Below is a small trained network, with its code and all its weights. Each question gives an input and a target symbol and asks what happens when units are switched off, that is, made to give their printed mean instead of their output.

import numpy as np


def w(rows, s, z=0):
    codes = np.array(rows[::2]) - 128.0
    scale = np.full(codes.shape[1], s)
    scale[-1] = z or s
    return codes * scale


def norm(h):
    return h / np.sqrt((h * h).mean(-1, keepdims=True) + 1e-5)


def f(y):
    return np.maximum(y, 0)


def softmax(a):
    e = np.exp(a - a.max(-1, keepdims=True))
    return e / e.sum(-1, keepdims=True)


def log_softmax(a):
    a = a - a.max(-1, keepdims=True)
    return a - np.log(np.exp(a).sum(-1, keepdims=True))


def net(x, mask):
    ids = ['ΦΨΩαγεζηθμτ'.index(c) for c in x.split()]
    T = len(ids)
    res = E[ids] + P[:T]
    u = 0
    for l in range(2):
        r = norm(res)
        for j in range(3):
            rows = slice(2 * j, 2 * j + 2)
            q, k, v = (r @ M[l][rows].T for M in (Q, K, V))
            z = softmax(np.where(np.tri(T) > 0, q @ k.T / 2**0.5, -1e9)) @ v
            o = O[l][rows]
            res = res + np.where(mask[u + j], z, o[:, -1]) @ o[:, :-1]
        u += 3
        y = f(norm(res) @ A[l][:, :-1].T + A[l][:, -1])
        res = res + np.where(mask[u : u + 8], y, B[l][:, -1]) @ B[l][:, :-1]
        u += 8
    return log_softmax(norm(res)[-1] @ U[:, :-1].T + U[:, -1])


Q, K, V, O, A, B = {}, {}, {}, {}, {}, {}
E = w([
[109,149,127],'Φ',
[141,94,147],'Ψ',
[114,171,122],'Ω',
[113,107,122],'α',
[149,126,123],'γ',
[102,129,92],'ε',
[92,102,4],'ζ',
[148,118,128],'η',
[149,123,123],'θ',
[104,125,94],'μ',
[148,128,124],'τ',
],0.019)
P = w([
[110,191,150],'0',
[147,174,125],'1',
[75,107,154],'2',
[174,12,131],'3',
[143,59,105],'4',
[141,108,157],'5',
[154,192,128],'6',
[157,183,146],'7',
],0.011)
Q[0] = w([
[117,58,147],'0.h0',
[85,30,134],'0.h0',
[141,159,40],'0.h1',
[211,207,111],'0.h1',
[170,199,4],'0.h2',
[89,169,141],'0.h2',
],0.012)
K[0] = w([
[173,159,1],'0.h0',
[130,146,51],'0.h0',
[136,179,67],'0.h1',
[229,219,138],'0.h1',
[149,54,122],'0.h2',
[143,57,201],'0.h2',
],0.0084)
V[0] = w([
[113,117,175],'0.h0',
[95,122,130],'0.h0',
[142,85,60],'0.h1',
[147,2,165],'0.h1',
[144,79,112],'0.h2',
[120,95,129],'0.h2',
],0.0085)
O[0] = w([
[139,2,98,66],'0.h0',
[118,88,88,146],'0.h0',
[104,182,132,124],'0.h1',
[133,226,80,44],'0.h1',
[128,78,166,1],'0.h2',
[118,40,192,50],'0.h2',
],0.0061,0.00086)
A[0] = w([
[194,235,3,251],'0.n0',
[122,71,6,11],'0.n1',
[58,73,68,153],'0.n2',
[209,158,99,113],'0.n3',
[180,238,221,92],'0.n4',
[117,134,32,166],'0.n5',
[100,163,15,145],'0.n6',
[85,137,191,6],'0.n7',
],0.0065,0.0024)
B[0] = w([
[29,42,182,253],'0.n0',
[59,123,138,189],'0.n1',
[172,253,236,200],'0.n2',
[69,227,173,177],'0.n3',
[186,131,144,192],'0.n4',
[241,62,171,197],'0.n5',
[149,127,178,206],'0.n6',
[18,50,130,134],'0.n7',
],0.0049,0.0054)
Q[1] = w([
[109,70,119],'1.h0',
[160,254,50],'1.h0',
[156,29,177],'1.h1',
[165,41,107],'1.h1',
[140,215,17],'1.h2',
[82,124,192],'1.h2',
],0.0096)
K[1] = w([
[127,111,119],'1.h0',
[127,172,245],'1.h0',
[58,165,94],'1.h1',
[71,185,165],'1.h1',
[164,92,247],'1.h2',
[149,132,11],'1.h2',
],0.012)
V[1] = w([
[59,164,47],'1.h0',
[93,151,79],'1.h0',
[201,28,147],'1.h1',
[45,92,164],'1.h1',
[158,254,63],'1.h2',
[239,220,146],'1.h2',
],0.0088)
O[1] = w([
[145,144,15,61],'1.h0',
[150,165,101,85],'1.h0',
[169,68,127,118],'1.h1',
[224,204,149,233],'1.h1',
[116,141,159,3],'1.h2',
[3,132,152,31],'1.h2',
],0.008,0.006)
A[1] = w([
[140,41,89,178],'1.n0',
[79,87,169,110],'1.n1',
[83,85,189,54],'1.n2',
[98,51,1,251],'1.n3',
[194,120,81,108],'1.n4',
[164,201,86,225],'1.n5',
[53,42,38,135],'1.n6',
[61,69,171,127],'1.n7',
],0.01,0.0026)
B[1] = w([
[169,206,17,187],'1.n0',
[147,135,56,186],'1.n1',
[136,110,83,201],'1.n2',
[168,211,52,191],'1.n3',
[171,147,155,244],'1.n4',
[102,75,3,253],'1.n5',
[216,153,194,157],'1.n6',
[144,120,38,197],'1.n7',
],0.0064,0.0042)
U = w([
[194,199,90,165],'Φ',
[183,5,116,182],'Ψ',
[127,174,142,156],'Ω',
[145,143,170,2],'α',
[78,83,144,174],'γ',
[103,208,187,190],'ε',
[132,125,88,34],'ζ',
[93,56,148,139],'η',
[79,79,151,194],'θ',
[95,176,163,87],'μ',
[80,92,141,136],'τ',
],0.013,0.0041)

Each question gives the input, a string of symbols that net reads in full, and the target symbol t.
The units are the heads (2 rows each of Q, K, V and O) and the neurons (one row each of A and B). Each row of codes is followed by its name. A weight is (code - 128) times the scale printed after its matrix; where a second scale follows, it is the last column's (O, A, B and U).
mask holds one flag per unit, layer by layer, with each layer's heads first. A switched-off unit (its flag False) gives its mean, the last column of its rows in O or B, instead of its output. The means were averaged over made-up inputs and are rounded, as every weight is.
A unit's drop is (log p(t) with every unit on - log p(t) with that unit switched off) / (log p(t) with every unit on - log p(t) with every unit switched off).
The circuit of an input: a set's keep is (log p(t) with only the set's units on - log p(t) with every unit switched off) / (log p(t) with every unit on - log p(t) with every unit switched off). Starting from the 12 units with the biggest drops (on a tie, the unit counted first), units are removed one at a time, each time the one whose removal leaves the highest keep (on an exact tie, the one counted first), for as long as the keep stays at least 0.8.
circuit, biggest first: the units of the circuit, biggest drop first
k most important neurons: the k neurons with the biggest drops, biggest first
k most important neurons of layer l: the k neurons of layer l with the biggest drops, biggest first
which heads matter: for each layer, one digit per head in row order, 1 if its drop is at least 0.15 and else 0, layers parted by /
drop when u is switched off: that unit's drop, to one decimal
input Ψ ε Φ, target Ψ: circuit, biggest first	(1.h1, 0.h0, 0.h1, 0.n0)
input ε η η, target ε: which heads matter	010 / 000
input η Ψ ζ, target Φ: circuit, biggest first	(1.n6, 1.n3)
input ε Φ γ, target ε: 3 most important neurons	(0.n0, 0.n4, 0.n5)
input Φ Ψ α, target Φ: which heads matter	011 / 000
input τ ζ ε θ ε τ μ, target Ψ: circuit, biggest first	(1.h1)
input ε Ψ ε, target ε: circuit, biggest first	(0.n2, 1.h2)
input Ψ μ τ, target Ψ: 3 most important neurons	(0.n0, 0.n2, 1.n7)
input Ψ Ω γ, target Ψ: 2 most important neurons	(0.n2, 0.n0)
input θ Ψ Ψ Φ Ψ ε η, target Ψ: circuit, biggest first	(0.h2, 0.h1)
input η ε ε Ψ Ψ Φ, target Ψ: which heads matter	010 / 010
input ε Φ θ, target ε: which heads matter	111 / 001
input ζ τ Ψ Φ, target Φ: which heads matter	000 / 100
input Φ ε α, target Φ: 3 most important neurons	(0.n7, 0.n3, 1.n5)
input ε ε θ, target ε: which heads matter	010 / 001
input ε ε η, target ε: which heads matter	010 / 001
input ε Ψ τ, target ε: 2 most important neurons	(0.n0, 0.n6)
input ε Ψ γ, target ε: 2 most important neurons of layer 0	(0.n6, 0.n0)
input Ψ Ψ ε, target Ψ: which heads matter	100 / 110
input Ψ ε γ, target Ψ: most important neuron	(0.n0)
input ζ μ Ψ γ, target Φ: most important neuron	(0.n3)
input ε ε ζ, target Φ: which heads matter	000 / 000
input ε ζ Φ Φ η, target Φ: which heads matter	000 / 100
input Ψ γ μ, target Ψ: 3 most important neurons	(0.n2, 0.n0, 0.n5)
input θ ε η Ψ, target ε: 2 most important neurons of layer 0	(0.n0, 0.n3)
input Ψ ε ε, target Ψ: drop when 0.h0 is switched off	1.1
input Φ μ Ψ, target Φ: most important neuron of layer 0	(0.n7)
